Below is a small trained network, with its code and all its weights. Each question gives an input and a target symbol and asks what happens when units are switched off, that is, made to give their printed mean instead of their output.

import numpy as np


def w(rows, s, z=0):
    codes = np.array(rows[::2]) - 128.0
    scale = np.full(codes.shape[1], s)
    scale[-1] = z or s
    return codes * scale


def f(y):
    return y / 2 * (1 + np.tanh(0.7978845608 * (y + 0.044715 * y**3)))


def softmax(a):
    e = np.exp(a - a.max(-1, keepdims=True))
    return e / e.sum(-1, keepdims=True)


def log_softmax(a):
    a = a - a.max(-1, keepdims=True)
    return a - np.log(np.exp(a).sum(-1, keepdims=True))


def net(x, mask):
    ids = ['ΓΠΣζτψ'.index(c) for c in x.split()]
    T = len(ids)
    res = E[ids] + P[:T]
    r = res
    for j in range(3):
        rows = slice(4 * j, 4 * j + 4)
        q, k, v = (r @ M[0][rows].T for M in (Q, K, V))
        z = softmax(np.where(np.tri(T) > 0, q @ k.T / 4**0.5, -1e9)) @ v
        o = O[0][rows]
        res = res + np.where(mask[j], z, o[:, -1]) @ o[:, :-1]
    y = f(res @ A[0][:, :-1].T + A[0][:, -1])
    res = res + np.where(mask[3:19], y, B[0][:, -1]) @ B[0][:, :-1]
    return log_softmax(res[-1] @ U[:, :-1].T + U[:, -1])


Q, K, V, O, A, B = {}, {}, {}, {}, {}, {}
E = w([
[51,47,237,165,200,199,125,153,154,151],'Γ',
[76,118,202,153,136,113,78,143,36,222],'Π',
[2,204,156,96,139,204,206,161,120,125],'Σ',
[41,114,23,141,115,88,88,63,151,140],'ζ',
[101,164,185,48,197,156,21,97,171,67],'τ',
[171,117,136,98,126,43,230,26,142,121],'ψ',
],0.011)
P = w([
[152,188,110,174,255,215,136,157,163,236],'0',
[114,197,146,180,195,174,120,105,143,177],'1',
[97,177,152,162,169,137,113,92,126,130],'2',
[83,143,155,125,148,112,110,95,126,118],'3',
[79,118,147,92,128,79,111,108,118,107],'4',
[75,85,139,57,115,52,126,113,90,86],'5',
[73,60,120,48,110,32,122,126,72,73],'6',
[76,55,109,13,89,11,128,137,49,68],'7',
],0.0076)
Q[0] = w([
[51,219,91,109,176,200,171,113,189,79],'h1',
[67,140,81,176,125,91,22,52,119,167],'h1',
[114,173,91,90,145,90,71,71,146,96],'h1',
[64,211,82,167,112,96,181,95,57,220],'h1',
[9,102,164,73,193,114,107,115,126,105],'h2',
[201,130,141,124,116,145,143,139,143,84],'h2',
[158,123,96,140,122,82,150,87,154,105],'h2',
[80,65,89,94,86,142,69,196,83,123],'h2',
[64,108,175,97,186,93,161,96,115,129],'h3',
[254,181,56,202,64,164,129,140,185,117],'h3',
[225,145,71,177,71,148,121,153,166,122],'h3',
[140,135,97,157,111,203,89,179,131,137],'h3',
],0.0094)
K[0] = w([
[52,209,46,105,153,204,199,145,238,63],'h1',
[138,168,15,194,86,94,13,72,123,189],'h1',
[175,203,2,53,139,80,5,55,175,56],'h1',
[108,207,7,144,31,94,234,116,53,244],'h1',
[169,113,124,29,74,51,154,75,109,32],'h2',
[138,108,122,229,116,109,136,152,98,235],'h2',
[203,182,190,178,146,134,147,116,140,156],'h2',
[70,28,191,51,100,125,109,162,62,79],'h2',
[144,48,78,124,52,17,188,87,160,110],'h3',
[149,215,236,122,207,232,94,208,70,135],'h3',
[157,207,197,108,190,215,68,184,91,143],'h3',
[82,181,133,200,180,186,86,168,115,174],'h3',
],0.0071)
V[0] = w([
[158,114,183,210,187,192,74,170,140,184],'h1',
[127,138,183,203,172,232,163,175,157,127],'h1',
[158,109,126,152,151,127,84,119,141,159],'h1',
[125,151,129,81,143,124,88,171,50,173],'h1',
[196,126,221,83,162,63,31,94,79,80],'h2',
[200,78,55,187,105,16,118,40,135,180],'h2',
[53,76,132,190,110,153,43,166,51,205],'h2',
[126,122,159,173,93,107,248,106,16,159],'h2',
[60,124,240,162,139,134,144,165,35,152],'h3',
[150,27,117,167,114,94,156,142,165,154],'h3',
[3,132,44,185,143,156,26,158,159,144],'h3',
[167,163,172,70,142,125,172,134,126,108],'h3',
],0.0056)
O[0] = w([
[151,166,60,128,55,83,103,50,108,126,241],'h1',
[124,150,122,96,93,28,127,102,162,86,208],'h1',
[139,142,114,132,110,140,118,107,93,140,138],'h1',
[169,148,133,156,83,134,100,145,171,182,208],'h1',
[178,195,168,230,74,165,56,102,80,93,245],'h2',
[67,130,66,97,136,133,46,54,43,131,35],'h2',
[219,48,106,120,94,134,184,65,172,205,33],'h2',
[34,100,132,77,127,64,3,121,230,190,98],'h2',
[169,95,143,154,93,164,74,164,214,184,93],'h3',
[87,170,74,138,178,133,141,58,65,202,140],'h3',
[128,37,94,43,108,217,134,165,58,91,3],'h3',
[146,173,155,158,131,96,134,138,164,123,173],'h3',
],0.0057,0.0016)
A[0] = w([
[139,147,110,118,129,129,143,129,125,116,121],'n1',
[156,55,142,111,80,219,120,118,126,130,193],'n2',
[116,84,43,101,98,132,119,168,62,59,2],'n3',
[77,133,147,81,147,78,155,127,113,12,165],'n4',
[172,130,117,94,158,148,64,110,181,135,139],'n5',
[200,128,145,104,76,193,147,150,105,95,194],'n6',
[255,126,74,147,144,76,194,68,159,155,106],'n7',
[117,145,181,130,103,110,150,198,168,129,110],'n8',
[59,128,175,159,209,221,48,163,115,145,160],'n9',
[93,184,121,99,145,120,149,93,107,82,106],'n10',
[150,150,121,127,98,95,83,68,44,63,88],'n11',
[159,117,92,134,62,125,65,115,97,180,104],'n12',
[89,117,128,106,212,199,68,147,126,145,176],'n13',
[105,61,136,90,88,138,162,185,167,145,120],'n14',
[117,190,121,144,189,160,72,158,139,160,114],'n15',
[156,141,140,136,156,152,171,186,164,132,96],'n16',
],0.0063,0.0042)
B[0] = w([
[134,143,120,123,121,135,133,143,134,128,121],'n1',
[156,45,146,132,113,224,127,143,148,148,182],'n2',
[181,140,219,188,75,115,79,121,210,113,141],'n3',
[100,133,102,126,63,120,80,81,123,127,253],'n4',
[148,134,135,147,125,152,145,115,104,137,132],'n5',
[145,48,140,144,104,182,110,218,159,119,166],'n6',
[155,150,190,188,135,179,197,43,140,199,161],'n7',
[159,122,191,170,133,79,92,159,173,117,147],'n8',
[177,165,163,166,189,157,255,60,120,205,224],'n9',
[142,112,129,130,94,127,116,113,157,146,190],'n10',
[48,114,74,67,108,47,77,159,157,113,166],'n11',
[64,101,118,96,78,106,80,119,153,93,134],'n12',
[126,113,100,128,150,167,179,112,102,179,192],'n13',
[125,52,135,103,138,118,88,146,183,169,149],'n14',
[166,118,169,166,150,159,188,105,155,184,157],'n15',
[133,111,125,133,185,107,89,187,147,105,126],'n16',
],0.0059,0.0054)
U = w([
[171,125,174,158,223,201,253,115,152,221,123],'Γ',
[121,120,160,124,3,131,32,84,171,127,196],'Π',
[117,94,157,75,119,48,35,196,182,103,4],'Σ',
[89,70,77,23,129,163,134,125,57,101,134],'ζ',
[180,169,151,176,106,192,124,177,92,41,119],'τ',
[102,200,153,136,167,65,146,81,108,143,162],'ψ',
],0.0054,0.0013)

Each question gives the input, a string of symbols that net reads in full, and the target symbol t.
The units are the heads (4 rows each of Q, K, V and O) and the neurons (one row each of A and B). Each row of codes is followed by its name. A weight is (code - 128) times the scale printed after its matrix; where a second scale follows, it is the last column's (O, A, B and U).
mask holds one flag per unit, heads first, then neurons. A switched-off unit (its flag False) gives its mean, the last column of its rows in O or B, instead of its output. The means were averaged over made-up inputs and are rounded, as every weight is.
A unit's drop is (log p(t) with every unit on - log p(t) with that unit switched off) / (log p(t) with every unit on - log p(t) with every unit switched off).
The circuit of an input: a set's keep is (log p(t) with only the set's units on - log p(t) with every unit switched off) / (log p(t) with every unit on - log p(t) with every unit switched off). Starting from the 12 units with the biggest drops (on a tie, the unit counted first), units are removed one at a time, each time the one whose removal leaves the highest keep (on an exact tie, the one counted first), for as long as the keep stays at least 0.8.
circuit, biggest first: the units of the circuit, biggest drop first
k most important neurons: the k neurons with the biggest drops, biggest first
which heads matter: for each layer, one digit per head in row order, 1 if its drop is at least 0.15 and else 0, layers parted by /
drop when u is switched off: that unit's drop, to one decimal
input Π Γ Γ ζ, target ζ: circuit, biggest first : h3
input ψ Γ ζ Σ ψ ψ Σ, target ψ: circuit, biggest first : h3, h2, n9
input Π Σ Γ Π Π Γ τ, target Γ: circuit, biggest first : h1, n9
input ζ τ ζ τ, target τ: which heads matter : 010
input Π Π ψ Γ ζ ψ τ, target Γ: which heads matter : 100
input Π Π τ Γ, target τ: which heads matter : 110
input ζ Σ τ Π, target τ: circuit, biggest first : h2, h3
input ψ Σ ζ Π Σ Σ, target Σ: 3 most important neurons : n14, n8, n9
input Π ψ Σ Γ, target ψ: which heads matter : 101
input Π Γ τ Σ ψ τ τ, target ψ: which heads matter : 101
input ζ ψ ψ ψ Γ, target ψ: which heads matter : 111
input Π Γ Π, target Π: which heads matter : 111
input τ Π ζ Π Σ ζ Π, target ζ: which heads matter : 001
input Γ Σ ζ Π, target ζ: which heads matter : 011
input ψ Σ Γ Σ Σ ζ Γ, target ζ: circuit, biggest first : h3
input τ Γ Π Π Γ Σ Γ, target Σ: which heads matter : 110
input Γ Π Π ζ τ Σ, target τ: which heads matter : 010
input Σ Π Σ ψ Σ ζ, target Γ: 2 most important neurons : n9, n13
input Π Π Π, target Π: drop when n12 is switched off : 0.1
input Γ τ Γ Σ ζ, target Γ: drop when n2 is switched off : 0.1
input Σ τ Π, target τ: drop when n16 is switched off : 0.0
